Below is a small trained network, with its code and all its weights. Each question gives an input and a target symbol and asks what happens when units are switched off, that is, made to give their printed mean instead of their output.

import numpy as np


def w(rows, s, z=0):
    codes = np.array(rows[::2]) - 128.0
    scale = np.full(codes.shape[1], s)
    scale[-1] = z or s
    return codes * scale


def f(y):
    return np.maximum(y, 0)


def softmax(a):
    e = np.exp(a - a.max(-1, keepdims=True))
    return e / e.sum(-1, keepdims=True)


def log_softmax(a):
    a = a - a.max(-1, keepdims=True)
    return a - np.log(np.exp(a).sum(-1, keepdims=True))


def net(x, mask):
    ids = ['αγδεζηθλξπστφψω'.index(c) for c in x.split()]
    T = len(ids)
    res = E[ids] + P[:T]
    u = 0
    for l in range(2):
        r = res
        for j in range(2):
            rows = slice(4 * j, 4 * j + 4)
            q, k, v = (r @ M[l][rows].T for M in (Q, K, V))
            z = softmax(np.where(np.tri(T) > 0, q @ k.T / 4**0.5, -1e9)) @ v
            o = O[l][rows]
            res = res + np.where(mask[u + j], z, o[:, -1]) @ o[:, :-1]
        u += 2
        y = f(res @ A[l][:, :-1].T + A[l][:, -1])
        res = res + np.where(mask[u : u + 4], y, B[l][:, -1]) @ B[l][:, :-1]
        u += 4
    return log_softmax(res[-1] @ U[:, :-1].T + U[:, -1])


Q, K, V, O, A, B = {}, {}, {}, {}, {}, {}
E = w([
[89,142,114,157,94,175,168,126,161],'α',
[173,147,110,103,156,2,130,69,105],'γ',
[205,116,133,180,117,204,109,103,156],'δ',
[109,93,85,183,148,93,133,124,124],'ε',
[179,27,62,142,151,170,194,104,126],'ζ',
[110,122,99,74,94,117,179,138,61],'η',
[123,112,148,141,159,135,174,80,161],'θ',
[75,130,95,95,124,177,127,79,112],'λ',
[127,167,100,157,79,161,125,148,96],'ξ',
[88,100,86,81,204,113,135,139,160],'π',
[168,20,142,192,169,93,125,147,45],'σ',
[157,139,111,164,141,114,154,191,83],'τ',
[139,167,123,188,135,183,178,97,99],'φ',
[182,69,82,96,139,130,212,171,104],'ψ',
[126,114,86,178,80,204,42,77,117],'ω',
],0.029)
P = w([
[84,53,193,198,168,144,135,255,50],'0',
[97,93,177,185,156,164,140,216,94],'1',
[98,121,189,175,138,160,152,186,100],'2',
[105,146,195,160,137,169,142,155,122],'3',
[106,158,184,151,129,162,143,138,131],'4',
[115,162,171,133,132,162,151,134,151],'5',
[120,168,150,128,130,154,146,127,162],'6',
[135,178,138,120,131,155,149,120,176],'7',
[142,185,118,107,128,145,149,116,179],'8',
[148,183,91,109,130,141,158,113,195],'9',
[158,193,84,96,132,126,162,113,204],'10',
[171,187,57,96,135,125,156,111,212],'11',
[174,203,61,91,124,98,157,97,223],'12',
[182,192,26,90,133,97,161,115,239],'13',
],0.0069)
Q[0] = w([
[105,95,60,154,167,214,210,149,105],'0.h0',
[120,107,192,116,101,116,78,164,200],'0.h0',
[32,112,42,98,44,108,34,221,135],'0.h0',
[121,55,186,83,133,126,7,144,86],'0.h0',
[124,105,92,168,97,59,60,52,60],'0.h1',
[107,175,83,142,114,113,182,108,121],'0.h1',
[214,24,157,112,90,111,128,165,156],'0.h1',
[99,52,166,156,67,1,46,124,154],'0.h1',
],0.0083)
K[0] = w([
[201,244,58,181,99,53,217,99,203],'0.h0',
[111,37,224,179,210,96,98,194,15],'0.h0',
[95,124,172,148,224,252,149,169,48],'0.h0',
[51,56,230,207,91,173,153,253,111],'0.h0',
[124,159,186,126,170,2,67,98,166],'0.h1',
[71,168,25,26,78,71,202,115,106],'0.h1',
[164,16,203,229,80,87,186,181,151],'0.h1',
[67,70,209,227,95,63,82,146,135],'0.h1',
],0.0069)
V[0] = w([
[88,181,117,214,89,135,207,126,150],'0.h0',
[189,203,45,167,239,112,45,83,11],'0.h0',
[28,100,47,155,125,109,78,67,50],'0.h0',
[116,181,225,77,254,145,203,75,132],'0.h0',
[68,102,148,170,40,132,187,209,183],'0.h1',
[43,118,98,243,109,132,120,127,191],'0.h1',
[202,117,194,146,111,83,152,244,115],'0.h1',
[182,158,141,115,157,33,139,76,132],'0.h1',
],0.006)
O[0] = w([
[140,193,46,128,113,56,148,170,201,254],'0.h0',
[194,172,31,21,194,172,74,143,50,182],'0.h0',
[97,126,3,177,179,138,117,100,98,132],'0.h0',
[137,172,115,68,229,122,176,60,152,200],'0.h0',
[130,177,225,115,197,147,129,97,113,141],'0.h1',
[69,122,84,84,159,168,65,28,161,152],'0.h1',
[155,197,179,143,136,199,128,142,171,49],'0.h1',
[193,87,88,82,146,207,144,173,148,65],'0.h1',
],0.0066,0.0087)
A[0] = w([
[119,190,141,89,120,164,94,98,84,35],'0.n0',
[56,209,134,206,129,96,96,132,103,6],'0.n1',
[73,117,115,120,135,163,191,160,108,248],'0.n2',
[117,60,155,2,161,86,107,171,170,124],'0.n3',
],0.0078,0.0017)
B[0] = w([
[162,11,77,127,143,157,94,199,120,188],'0.n0',
[96,81,46,154,98,104,197,169,150,254],'0.n1',
[58,137,192,77,78,112,88,56,109,244],'0.n2',
[176,187,183,198,106,150,101,123,78,163],'0.n3',
],0.011,0.0068)
Q[1] = w([
[139,167,80,254,163,204,218,98,30],'1.h0',
[174,60,168,87,81,136,117,188,139],'1.h0',
[79,176,129,132,71,55,125,72,85],'1.h0',
[56,157,107,182,137,163,147,197,203],'1.h0',
[194,84,96,135,114,195,169,73,69],'1.h1',
[96,145,114,156,100,156,253,60,117],'1.h1',
[122,159,151,81,90,79,175,168,110],'1.h1',
[136,163,92,155,155,106,189,111,47],'1.h1',
],0.0089)
K[1] = w([
[198,176,72,34,139,154,116,142,191],'1.h0',
[70,77,181,129,132,182,129,188,97],'1.h0',
[182,132,81,88,83,1,158,92,93],'1.h0',
[110,119,148,125,110,85,152,171,196],'1.h0',
[172,104,143,105,126,114,93,127,161],'1.h1',
[170,127,132,143,138,51,164,115,161],'1.h1',
[115,150,163,154,112,104,179,156,103],'1.h1',
[239,177,48,95,148,113,104,117,146],'1.h1',
],0.0094)
V[1] = w([
[137,83,102,223,152,164,184,226,159],'1.h0',
[184,41,59,102,202,70,69,175,176],'1.h0',
[70,220,104,116,159,194,61,140,218],'1.h0',
[117,107,104,3,29,120,92,190,152],'1.h0',
[56,244,129,106,176,185,168,162,138],'1.h1',
[98,134,179,159,174,27,106,213,133],'1.h1',
[71,142,155,230,87,172,79,125,110],'1.h1',
[91,214,92,126,134,68,19,204,74],'1.h1',
],0.0068)
O[1] = w([
[223,161,99,74,76,171,88,166,194,195],'1.h0',
[150,37,109,59,119,84,68,172,187,19],'1.h0',
[108,140,148,168,71,84,107,70,98,145],'1.h0',
[32,110,101,115,73,142,100,190,55,64],'1.h0',
[87,138,85,95,129,63,123,130,68,253],'1.h1',
[103,159,110,126,156,50,44,255,180,19],'1.h1',
[230,102,81,125,159,71,131,95,47,48],'1.h1',
[81,209,115,211,131,132,136,171,97,92],'1.h1',
],0.0081,0.0039)
A[1] = w([
[65,144,67,5,132,121,172,127,101,3],'1.n0',
[97,94,159,92,16,138,205,124,74,133],'1.n1',
[151,174,112,169,1,98,97,23,158,49],'1.n2',
[157,27,129,245,108,75,91,119,57,92],'1.n3',
],0.006,0.0015)
B[1] = w([
[209,110,188,143,69,25,254,117,99,247],'1.n0',
[81,157,181,149,36,216,21,138,251,227],'1.n1',
[193,231,17,185,229,121,47,121,107,253],'1.n2',
[80,87,170,160,231,134,89,198,151,157],'1.n3',
],0.0061,0.011)
U = w([
[86,27,92,175,95,116,115,112,81,253],'α',
[141,175,102,95,194,79,160,248,95,143],'γ',
[189,53,113,147,60,183,152,125,144,98],'δ',
[222,118,177,197,60,134,50,103,75,166],'ε',
[217,151,56,93,109,147,249,125,35,63],'ζ',
[154,160,189,122,98,196,150,203,173,170],'η',
[177,75,151,212,160,110,137,182,98,211],'θ',
[69,55,17,67,204,118,141,185,194,156],'λ',
[92,185,122,202,73,134,53,108,177,91],'ξ',
[129,127,173,140,162,90,147,110,177,124],'π',
[133,107,171,193,88,182,184,188,65,195],'σ',
[95,194,144,105,207,120,28,143,33,220],'τ',
[91,112,65,173,158,211,45,132,65,30],'φ',
[140,160,130,95,128,208,135,172,89,60],'ψ',
[178,117,44,126,3,172,94,171,65,62],'ω',
],0.0054,0.0037)

Each question gives the input, a string of symbols that net reads in full, and the target symbol t.
The units are the heads (4 rows each of Q, K, V and O) and the neurons (one row each of A and B). Each row of codes is followed by its name. A weight is (code - 128) times the scale printed after its matrix; where a second scale follows, it is the last column's (O, A, B and U).
mask holds one flag per unit, layer by layer, with each layer's heads first. A switched-off unit (its flag False) gives its mean, the last column of its rows in O or B, instead of its output. The means were averaged over made-up inputs and are rounded, as every weight is.
A unit's drop is (log p(t) with every unit on - log p(t) with that unit switched off) / (log p(t) with every unit on - log p(t) with every unit switched off).
The circuit of an input: a set's keep is (log p(t) with only the set's units on - log p(t) with every unit switched off) / (log p(t) with every unit on - log p(t) with every unit switched off). Starting from all 12 units, units are removed one at a time, each time the one whose removal leaves the highest keep (on an exact tie, the one counted first), for as long as the keep stays at least 0.8.
circuit, biggest first: the units of the circuit, biggest drop first
top k neurons: the k neurons with the biggest drops, biggest first
heads that matter: for each layer, one digit per head in row order, 1 if its drop is at least 0.15 and else 0, layers parted by /
input λ φ λ φ λ φ, target α: circuit, biggest first	1.h0, 0.h0, 0.h1
input ξ λ θ δ φ α φ ξ φ λ α, target ζ: top 2 neurons	0.n1, 1.n0
input ζ ξ α ξ φ λ φ α ξ ζ ξ φ φ ω, target φ: heads that matter	00 / 01
input ζ φ π φ, target τ: top 2 neurons	0.n3, 1.n0
input θ λ ψ φ λ φ ω α α φ λ α φ, target α: circuit, biggest first	1.h0, 0.h1
input δ α α η γ ε φ φ λ λ φ α α, target λ: heads that matter	01 / 11
input φ λ φ ξ ω φ, target ω: heads that matter	10 / 10
input φ φ λ λ φ φ γ η, target η: heads that matter	01 / 01
input α α θ, target π: top 2 neurons	0.n2, 0.n0
input λ α φ α φ, target ξ: circuit, biggest first	0.h0, 1.h0, 1.n1
input φ α φ φ γ η φ φ, target η: circuit, biggest first	1.h1, 0.h1
input δ δ α τ, target γ: heads that matter	10 / 01
input α α ξ φ φ φ λ φ σ λ α θ ε, target λ: heads that matter	00 / 10
input φ φ τ θ, target π: circuit, biggest first	0.h0, 0.h1, 1.h0
input φ φ α α ψ α, target η: circuit, biggest first	1.h0, 0.h1
input δ ξ φ φ η ψ φ, target σ: heads that matter	10 / 10
input α φ φ φ ψ λ ζ α φ λ φ α φ λ, target ζ: heads that matter	10 / 00
input π γ τ η ω φ ξ ξ α α δ, target δ: heads that matter	10 / 11
input ξ τ φ φ, target ζ: heads that matter	10 / 01
input φ φ ψ η λ η τ α λ τ φ α φ, target ξ: top 2 neurons	1.n1, 0.n0
input θ α η ξ φ φ τ φ, target γ: top 2 neurons	1.n1, 0.n2
input ψ λ η α φ ψ φ η ξ φ λ θ ζ, target δ: heads that matter	00 / 01
input φ ω φ α λ ξ ζ α λ φ ψ, target η: circuit, biggest first	1.h1, 0.h1
input λ α φ τ λ φ, target γ: heads that matter	00 / 01
input φ γ φ λ φ, target λ: heads that matter	01 / 10
input ζ ε φ φ δ λ α γ, target λ: heads that matter	10 / 11
input λ α φ ζ φ, target δ: circuit, biggest first	1.h1
input φ α γ φ φ ξ φ, target φ: heads that matter	10 / 01
input ξ η γ σ δ φ, target δ: circuit, biggest first	0.h0, 0.n0, 1.h1, 1.h0
input φ α α α φ λ φ φ φ λ, target ζ: circuit, biggest first	1.n0, 1.h1
